Below are the code and all the weights of a small trained network. Each question names an input and a class and asks about switching units off, where a switched-off unit gives its printed mean instead of its output.

import numpy as np


def w(rows, s, z=0):
    codes = np.array(rows[::2]) - 128.0
    scale = np.full(codes.shape[1], s)
    scale[-1] = z or s
    return codes * scale


def norm(h):
    return h / np.sqrt((h * h).mean(-1, keepdims=True) + 1e-5)


def f(y):
    return y / 2 * (1 + np.tanh(0.7978845608 * (y + 0.044715 * y**3)))


def log_softmax(a):
    a = a - a.max(-1, keepdims=True)
    return a - np.log(np.exp(a).sum(-1, keepdims=True))


def net(x, mask):
    res = np.array(x, float).reshape(1, 7) / 4 @ E
    u = 0
    for l in range(2):
        y = f(norm(res) @ A[l][:, :-1].T + A[l][:, -1])
        res = res + np.where(mask[u : u + 6], y, B[l][:, -1]) @ B[l][:, :-1]
        u += 6
    return log_softmax(norm(res)[-1] @ U[:, :-1].T + U[:, -1])


A, B = {}, {}
E = w([
[163,131,116,22,176,78],'x0',
[128,119,115,130,139,131],'x1',
[128,114,105,132,151,134],'x2',
[50,134,121,86,121,142],'x3',
[127,125,122,130,133,130],'x4',
[108,1,155,132,85,68],'x5',
[91,189,70,182,111,1],'x6',
],0.0081)
A[0] = w([
[46,116,122,97,132,146,95],'L0N0',
[74,122,167,202,154,151,106],'L0N1',
[221,115,139,170,150,107,56],'L0N2',
[128,134,179,69,186,84,53],'L0N3',
[91,128,127,164,98,185,44],'L0N4',
[11,138,126,84,138,148,1],'L0N5',
],0.013,0.0024)
B[0] = w([
[180,135,188,131,95,107,212],'L0N0',
[116,115,64,97,76,147,251],'L0N1',
[199,148,167,148,93,113,239],'L0N2',
[82,100,41,150,87,181,249],'L0N3',
[85,117,112,153,122,158,218],'L0N4',
[255,150,147,180,140,97,248],'L0N5',
],0.018,0.0029)
A[1] = w([
[153,104,167,112,100,185,157],'L1N0',
[172,119,76,8,139,85,166],'L1N1',
[95,15,174,139,149,65,67],'L1N2',
[76,162,109,160,146,20,30],'L1N3',
[111,212,132,152,211,174,80],'L1N4',
[111,89,192,76,185,200,9],'L1N5',
],0.014,0.0014)
B[1] = w([
[113,157,125,159,191,73,250],'L1N0',
[98,133,136,227,43,180,225],'L1N1',
[148,188,101,7,102,150,220],'L1N2',
[110,99,178,152,234,154,253],'L1N3',
[130,64,130,2,68,87,222],'L1N4',
[89,132,146,171,191,73,193],'L1N5',
],0.015,0.005)
U = w([
[49,117,50,193,59,180,255],'0',
[218,152,132,161,122,105,32],'1',
[28,119,130,144,238,89,131],'2',
[102,130,83,6,84,114,43],'3',
],0.014,0.00096)

Each question gives the input, the list of numbers given to net, and the class t.
The units are the neurons (one row each of A and B). Each row of codes is followed by its name. A weight is (code - 128) times the scale printed after its matrix; where a second scale follows, it is the last column's (A, B and U).
mask holds one flag per neuron, layer by layer. A switched-off neuron (its flag False) gives its mean, the last column of its row in B, instead of its output. The means were averaged over made-up inputs and are rounded, as every weight is.
A unit's drop is (log p(t) with every unit on - log p(t) with that unit switched off) / (log p(t) with every unit on - log p(t) with every unit switched off).
The circuit of an input: a set's keep is (log p(t) with only the set's units on - log p(t) with every unit switched off) / (log p(t) with every unit on - log p(t) with every unit switched off). Starting from all 12 units, units are removed one at a time, each time the one whose removal leaves the highest keep (on an exact tie, the one counted first), for as long as the keep stays at least 0.8.
units of the circuit, in order: the units of the circuit, biggest drop first
unit that matters most: the unit with the biggest drop
k most important neurons: the k neurons with the biggest drops, biggest first
top k neurons in layer l: the k neurons of layer l with the biggest drops, biggest first
drop of u: that unit's drop, to one decimal
input [4,7,-7,-2,-4,7,-7], class 2: 4 most important neurons	L1N5, L1N0, L0N1, L1N4
input [3,5,4,0,8,-7,4], class 3: unit that matters most	L1N4
input [3,7,-7,-4,0,-8,7], class 3: 4 most important neurons	L1N4, L1N0, L1N5, L0N5
input [-3,6,0,-3,4,-1,-5], class 2: 3 most important neurons	L0N3, L0N5, L1N0
input [-7,3,-3,7,-3,6,8], class 2: 4 most important neurons	L1N3, L0N3, L1N1, L0N2
input [6,4,0,8,6,-5,-4], class 1: top 3 neurons in layer 0	L0N5, L0N0, L0N1
input [3,-8,0,-3,-6,4,1], class 3: 4 most important neurons	L0N1, L0N5, L1N2, L1N1
input [-5,2,-6,-7,-5,8,-3], class 3: 2 most important neurons	L1N2, L0N5
input [5,-2,3,-5,1,-2,0], class 0: 2 most important neurons	L0N3, L0N5
input [6,-1,4,8,1,-5,-4], class 1: 3 most important neurons	L0N5, L0N0, L0N1
input [-4,-6,-5,5,-2,0,-6], class 2: top 3 neurons in layer 0	L0N2, L0N3, L0N4
input [6,-2,7,3,3,5,-8], class 2: 2 most important neurons	L1N5, L0N1
input [7,-1,5,7,-7,7,-5], class 0: 4 most important neurons	L1N1, L0N3, L1N4, L0N4
input [-2,-5,8,2,3,-3,6], class 2: units of the circuit, in order	L1N3
input [-5,2,1,4,5,4,8], class 2: 2 most important neurons	L1N3, L0N3
input [5,5,0,1,-2,-5,-3], class 0: top 2 neurons in layer 1	L1N1, L1N2
input [6,2,-7,-3,0,0,-6], class 0: top 2 neurons in layer 1	L1N1, L1N3
input [0,7,-4,0,-3,7,-8], class 2: top 2 neurons in layer 1	L1N5, L1N0
input [-3,3,-6,4,1,-4,0], class 1: 2 most important neurons	L0N5, L0N3
input [-1,5,2,-2,1,6,-1], class 3: top neuron in layer 1	L1N2
input [-3,6,-1,6,4,-6,5], class 1: top 2 neurons in layer 0	L0N5, L0N0
input [-1,5,8,-2,-2,4,0], class 3: 2 most important neurons	L1N2, L0N5
input [0,5,8,8,-5,-7,-7], class 1: top 3 neurons in layer 0	L0N5, L0N0, L0N3
input [-4,7,2,-3,4,3,8], class 2: drop of L1N3	0.5
input [8,1,-7,-1,-3,-6,-6], class 0: drop of L0N3	0.1
input [2,5,-7,-1,-3,1,-4], class 2: drop of L0N1	0.5
input [1,3,-7,-1,-8,8,2], class 3: units of the circuit, in order	L1N2
input [-3,8,0,7,-6,-1,-2], class 1: drop of L0N5	0.2
